Here is a tiny trained network, its code and every weight. The questions are about switching its units off for an input and a class, where a switched-off unit gives its printed mean instead of its output.

import numpy as np


def w(rows, s, z=0):
    codes = np.array(rows[::2]) - 128.0
    scale = np.full(codes.shape[1], s)
    scale[-1] = z or s
    return codes * scale


def f(y):
    return y / 2 * (1 + np.tanh(0.7978845608 * (y + 0.044715 * y**3)))


def log_softmax(a):
    a = a - a.max(-1, keepdims=True)
    return a - np.log(np.exp(a).sum(-1, keepdims=True))


def net(x, mask):
    res = np.array(x, float).reshape(1, 4) / 4 @ E
    y = f(res @ A[0][:, :-1].T + A[0][:, -1])
    res = res + np.where(mask, y, B[0][:, -1]) @ B[0][:, :-1]
    return log_softmax(res[-1] @ U[:, :-1].T + U[:, -1])


A, B = {}, {}
E = w([
[60,134,214,50,78,76,122],'x0',
[110,197,229,227,181,184,171],'x1',
[112,116,95,212,118,110,144],'x2',
[193,37,245,132,169,70,1],'x3',
],0.0067)
A[0] = w([
[177,97,95,29,191,44,82,249],'N1',
[66,185,175,186,193,154,193,223],'N2',
[172,190,158,76,48,134,113,244],'N3',
[159,15,108,109,41,150,123,117],'N4',
[27,213,98,95,80,147,254,199],'N5',
[99,195,98,125,127,146,173,2],'N6',
[186,119,206,63,135,96,67,252],'N7',
[74,102,30,97,127,122,222,144],'N8',
[212,38,190,160,131,31,106,142],'N9',
[181,97,142,120,112,163,175,2],'N10',
[51,167,182,70,33,57,118,217],'N11',
[143,118,78,163,176,151,78,222],'N12',
[149,94,58,59,69,52,110,114],'N13',
[95,116,114,209,113,99,145,238],'N14',
[78,130,226,106,58,61,105,244],'N15',
[225,131,180,160,154,58,51,215],'N16',
[138,163,79,102,54,139,237,104],'N17',
[200,99,80,96,28,99,121,152],'N18',
[97,170,67,113,165,114,229,180],'N19',
[119,98,29,194,85,176,195,254],'N20',
[136,179,247,184,217,143,136,186],'N21',
[218,94,47,161,213,187,111,254],'N22',
],0.0076,0.0024)
B[0] = w([
[145,184,170,36,71,218,127,230],'N1',
[124,171,174,66,86,207,57,217],'N2',
[47,103,124,109,164,187,176,164],'N3',
[133,209,144,103,80,179,126,178],'N4',
[216,110,162,60,186,133,119,253],'N5',
[125,231,125,26,135,32,18,157],'N6',
[140,174,107,70,166,186,164,235],'N7',
[207,159,172,87,125,156,81,213],'N8',
[201,157,117,90,254,108,109,241],'N9',
[151,145,119,207,171,76,146,115],'N10',
[100,109,162,51,155,106,214,207],'N11',
[97,158,179,97,113,125,172,179],'N12',
[58,196,174,102,92,178,51,211],'N13',
[83,95,125,17,81,209,160,171],'N14',
[135,104,157,36,144,133,210,214],'N15',
[153,148,108,60,175,123,137,243],'N16',
[152,181,166,75,183,98,96,201],'N17',
[91,132,193,113,42,144,135,192],'N18',
[167,153,91,27,201,121,176,204],'N19',
[133,131,182,73,157,183,169,238],'N20',
[86,220,165,72,84,190,55,236],'N21',
[118,85,196,63,110,132,224,233],'N22',
],0.0061,0.0074)
U = w([
[180,133,142,96,206,131,95,120],'0',
[106,107,143,108,160,201,134,254],'1',
[121,153,177,118,93,174,77,238],'2',
[130,83,193,114,166,142,181,253],'3',
[153,84,160,175,88,125,82,60],'4',
[49,87,115,194,106,133,98,2],'5',
[121,120,86,194,52,46,2,2],'6',
[112,116,133,190,84,114,93,2],'7',
],0.0082,0.0024)

Each question gives the input, the list of numbers given to net, and the class t.
The units are the neurons (one row each of A and B). Each row of codes is followed by its name. A weight is (code - 128) times the scale printed after its matrix; where a second scale follows, it is the last column's (A, B and U).
mask holds one flag per neuron, in row order. A switched-off neuron (its flag False) gives its mean, the last column of its row in B, instead of its output. The means were averaged over made-up inputs and are rounded, as every weight is.
A unit's drop is (log p(t) with every unit on - log p(t) with that unit switched off) / (log p(t) with every unit on - log p(t) with every unit switched off).
The circuit of an input: a set's keep is (log p(t) with only the set's units on - log p(t) with every unit switched off) / (log p(t) with every unit on - log p(t) with every unit switched off). Starting from the 12 units with the biggest drops (on a tie, the unit counted first), units are removed one at a time, each time the one whose removal leaves the highest keep (on an exact tie, the one counted first), for as long as the keep stays at least 0.8.
circuit, biggest first: the units of the circuit, biggest drop first
most important unit: the unit with the biggest drop
k most important neurons: the k neurons with the biggest drops, biggest first
drop of u: that unit's drop, to one decimal
input [-4,8,5,1], class 2: circuit, biggest first : [N21 N2]
input [-5,7,-3,-8], class 0: circuit, biggest first : [N5 N6]
input [-3,5,-4,-7], class 0: most important unit : N5
input [-5,7,-5,-1], class 2: 2 most important neurons : [N21 N2]
input [7,0,-4,1], class 3: circuit, biggest first : [N11 N15]
input [3,-2,1,-6], class 0: circuit, biggest first : [N5 N17 N19]
input [-1,4,6,-6], class 0: 4 most important neurons : [N5 N19 N6 N17]
input [-1,-7,4,5], class 2: circuit, biggest first : [N13 N1]
input [-7,-5,6,1], class 3: circuit, biggest first : [N22 N21]
input [4,8,3,-8], class 0: 2 most important neurons : [N5 N19]
input [0,8,7,-8], class 0: 2 most important neurons : [N5 N19]
input [8,1,-7,1], class 3: 2 most important neurons : [N11 N15]
input [-5,-2,3,2], class 3: 2 most important neurons : [N22 N21]
input [-3,-8,7,3], class 2: most important neuron : [N13]
input [-5,8,1,4], class 2: 2 most important neurons : [N21 N2]
input [-3,-8,7,-3], class 2: drop of N21 : -0.1
input [-1,7,3,3], class 2: drop of N21 : 0.5
input [-3,7,-4,4], class 2: drop of N19 : 0.2
